Below is a small trained network, with its code and all its weights. Each question gives an input and a class and asks what happens when units are switched off, that is, made to give their printed mean instead of their output.

import numpy as np


def w(rows, s, z=0):
    codes = np.array(rows[::2]) - 128.0
    scale = np.full(codes.shape[1], s)
    scale[-1] = z or s
    return codes * scale


def f(y):
    return np.maximum(y, 0)


def log_softmax(a):
    a = a - a.max(-1, keepdims=True)
    return a - np.log(np.exp(a).sum(-1, keepdims=True))


def net(x, mask):
    res = np.array(x, float).reshape(1, 7) / 4 @ E
    y = f(res @ A[0][:, :-1].T + A[0][:, -1])
    res = res + np.where(mask, y, B[0][:, -1]) @ B[0][:, :-1]
    return log_softmax(res[-1] @ U[:, :-1].T + U[:, -1])


A, B = {}, {}
E = w([
[147,197,48,220,144,191,108],'x0',
[23,228,117,91,113,113,85],'x1',
[46,1,35,165,180,84,89],'x2',
[127,126,125,124,128,133,128],'x3',
[128,128,115,118,126,135,129],'x4',
[140,121,188,97,230,175,67],'x5',
[150,97,157,159,23,130,3],'x6',
],0.0089)
A[0] = w([
[154,146,90,192,150,171,124,169],'neuron 1',
[51,67,109,138,140,102,83,67],'neuron 2',
[117,84,153,138,47,128,99,121],'neuron 3',
[185,168,180,97,78,145,171,51],'neuron 4',
[136,126,71,152,36,64,180,164],'neuron 5',
[41,187,106,99,144,140,126,157],'neuron 6',
[179,86,129,133,156,159,169,122],'neuron 7',
[107,139,110,84,220,119,253,19],'neuron 8',
[244,86,116,142,160,121,176,107],'neuron 9',
[137,115,147,95,215,189,68,163],'neuron 10',
[154,184,138,130,109,181,140,2],'neuron 11',
[164,107,134,107,153,143,46,80],'neuron 12',
[126,174,157,95,112,147,130,57],'neuron 13',
[159,83,135,158,94,151,145,175],'neuron 14',
[103,85,187,51,98,81,157,129],'neuron 15',
[145,103,134,106,97,119,83,75],'neuron 16',
[82,86,66,156,168,97,130,51],'neuron 17',
[96,89,89,148,147,107,100,77],'neuron 18',
[141,79,180,78,135,62,157,211],'neuron 19',
[147,118,167,114,199,147,81,169],'neuron 20',
],0.011,0.0031)
B[0] = w([
[46,126,51,161,203,183,91,220],'neuron 1',
[215,115,159,172,171,116,158,219],'neuron 2',
[124,122,175,138,100,172,120,202],'neuron 3',
[191,97,102,132,194,122,139,236],'neuron 4',
[99,237,158,59,123,160,231,230],'neuron 5',
[112,103,128,135,94,38,46,228],'neuron 6',
[107,146,131,127,101,67,112,202],'neuron 7',
[153,113,208,168,2,216,45,254],'neuron 8',
[103,163,83,127,91,39,64,239],'neuron 9',
[113,170,181,41,122,111,201,232],'neuron 10',
[172,67,82,114,184,115,115,200],'neuron 11',
[108,135,173,104,87,143,162,188],'neuron 12',
[210,65,113,153,129,61,143,187],'neuron 13',
[68,125,155,101,104,74,96,191],'neuron 14',
[97,106,41,170,212,169,86,208],'neuron 15',
[116,103,149,171,85,157,111,170],'neuron 16',
[203,127,148,127,141,125,168,218],'neuron 17',
[189,132,144,164,114,109,190,197],'neuron 18',
[92,191,112,161,213,157,105,211],'neuron 19',
[97,174,128,85,108,133,184,209],'neuron 20',
],0.0078,0.01)
U = w([
[243,111,140,143,158,112,168,76],'0',
[93,151,145,126,123,138,141,251],'1',
[113,123,187,152,40,244,99,118],'2',
[55,142,129,114,93,2,91,104],'3',
[62,190,155,54,115,163,230,91],'4',
[45,134,87,157,209,216,118,93],'5',
],0.0099,0.011)

Each question gives the input, the list of numbers given to net, and the class t.
The units are the neurons (one row each of A and B). Each row of codes is followed by its name. A weight is (code - 128) times the scale printed after its matrix; where a second scale follows, it is the last column's (A, B and U).
mask holds one flag per neuron, in row order. A switched-off neuron (its flag False) gives its mean, the last column of its row in B, instead of its output. The means were averaged over made-up inputs and are rounded, as every weight is.
A unit's drop is (log p(t) with every unit on - log p(t) with that unit switched off) / (log p(t) with every unit on - log p(t) with every unit switched off).
The circuit of an input: a set's keep is (log p(t) with only the set's units on - log p(t) with every unit switched off) / (log p(t) with every unit on - log p(t) with every unit switched off). Starting from the 12 units with the biggest drops (on a tie, the unit counted first), units are removed one at a time, each time the one whose removal leaves the highest keep (on an exact tie, the one counted first), for as long as the keep stays at least 0.8.
units of the circuit, in order: the units of the circuit, biggest drop first
most important unit: the unit with the biggest drop
k most important neurons: the k neurons with the biggest drops, biggest first
drop when u is switched off: that unit's drop, to one decimal
input [-6,-4,-8,3,1,1,6], class 0: most important unit => neuron 4
input [4,5,-3,2,-3,-1,1], class 3: units of the circuit, in order => (neuron 6; neuron 8)
input [-7,-5,-2,3,-6,-2,-1], class 5: units of the circuit, in order => (neuron 15; neuron 19)
input [-8,3,3,1,-6,7,-7], class 5: 3 most important neurons => (neuron 15; neuron 19; neuron 5)
input [1,-2,6,4,6,-2,7], class 2: 3 most important neurons => (neuron 3; neuron 4; neuron 16)
input [0,-1,-4,-4,7,6,4], class 4: 3 most important neurons => (neuron 8; neuron 10; neuron 20)
input [-7,-7,6,-1,-1,8,6], class 4: 2 most important neurons => (neuron 10; neuron 20)
input [8,-4,-3,-4,0,-3,5], class 5: units of the circuit, in order => (neuron 1; neuron 8)
input [5,-8,4,0,4,6,2], class 3: units of the circuit, in order => (neuron 9; neuron 7)
input [-6,5,4,-6,3,7,3], class 4: units of the circuit, in order => (neuron 10; neuron 20)
input [-8,7,-3,-6,-6,1,4], class 5: 3 most important neurons => (neuron 15; neuron 19; neuron 9)
input [3,3,6,4,4,-2,8], class 2: 2 most important neurons => (neuron 3; neuron 4)
input [-2,8,8,1,0,8,-3], class 0: units of the circuit, in order => (neuron 2; neuron 17)
input [7,8,-7,1,-6,-3,-5], class 3: most important unit => neuron 6
input [-2,8,-5,0,0,-3,-6], class 3: 2 most important neurons => (neuron 6; neuron 13)
input [7,-5,-8,6,4,2,6], class 0: 3 most important neurons => (neuron 4; neuron 11; neuron 8)
input [-5,-4,7,0,-3,0,-1], class 0: 2 most important neurons => (neuron 2; neuron 17)
input [-3,7,-1,-4,2,5,-2], class 3: 2 most important neurons => (neuron 6; neuron 5)
input [-7,-8,1,2,8,5,2], class 3: 2 most important neurons => (neuron 9; neuron 7)
input [7,7,7,6,4,7,2], class 0: units of the circuit, in order => (neuron 2; neuron 18)
input [-5,8,-5,7,5,-8,8], class 2: 4 most important neurons => (neuron 3; neuron 16; neuron 10; neuron 9)
input [-4,-1,-1,3,-3,-8,6], class 4: units of the circuit, in order => (neuron 5)
input [-7,2,1,-1,6,-4,5], class 5: units of the circuit, in order => (neuron 15; neuron 19)
input [0,-6,2,5,1,5,2], class 3: units of the circuit, in order => (neuron 9; neuron 7)
input [-3,0,-5,5,-4,-3,1], class 0: 3 most important neurons => (neuron 4; neuron 1; neuron 13)
input [6,8,-7,-6,-8,1,0], class 3: 2 most important neurons => (neuron 6; neuron 2)
input [7,3,0,-2,-5,-3,2], class 5: most important unit => neuron 1
input [-6,-6,1,-4,-6,7,-2], class 4: 2 most important neurons => (neuron 10; neuron 20)
input [-6,-8,-1,-3,5,5,-2], class 3: drop when neuron 9 is switched off => 0.6
input [6,5,-6,3,-5,-5,5], class 0: drop when neuron 13 is switched off => 0.3
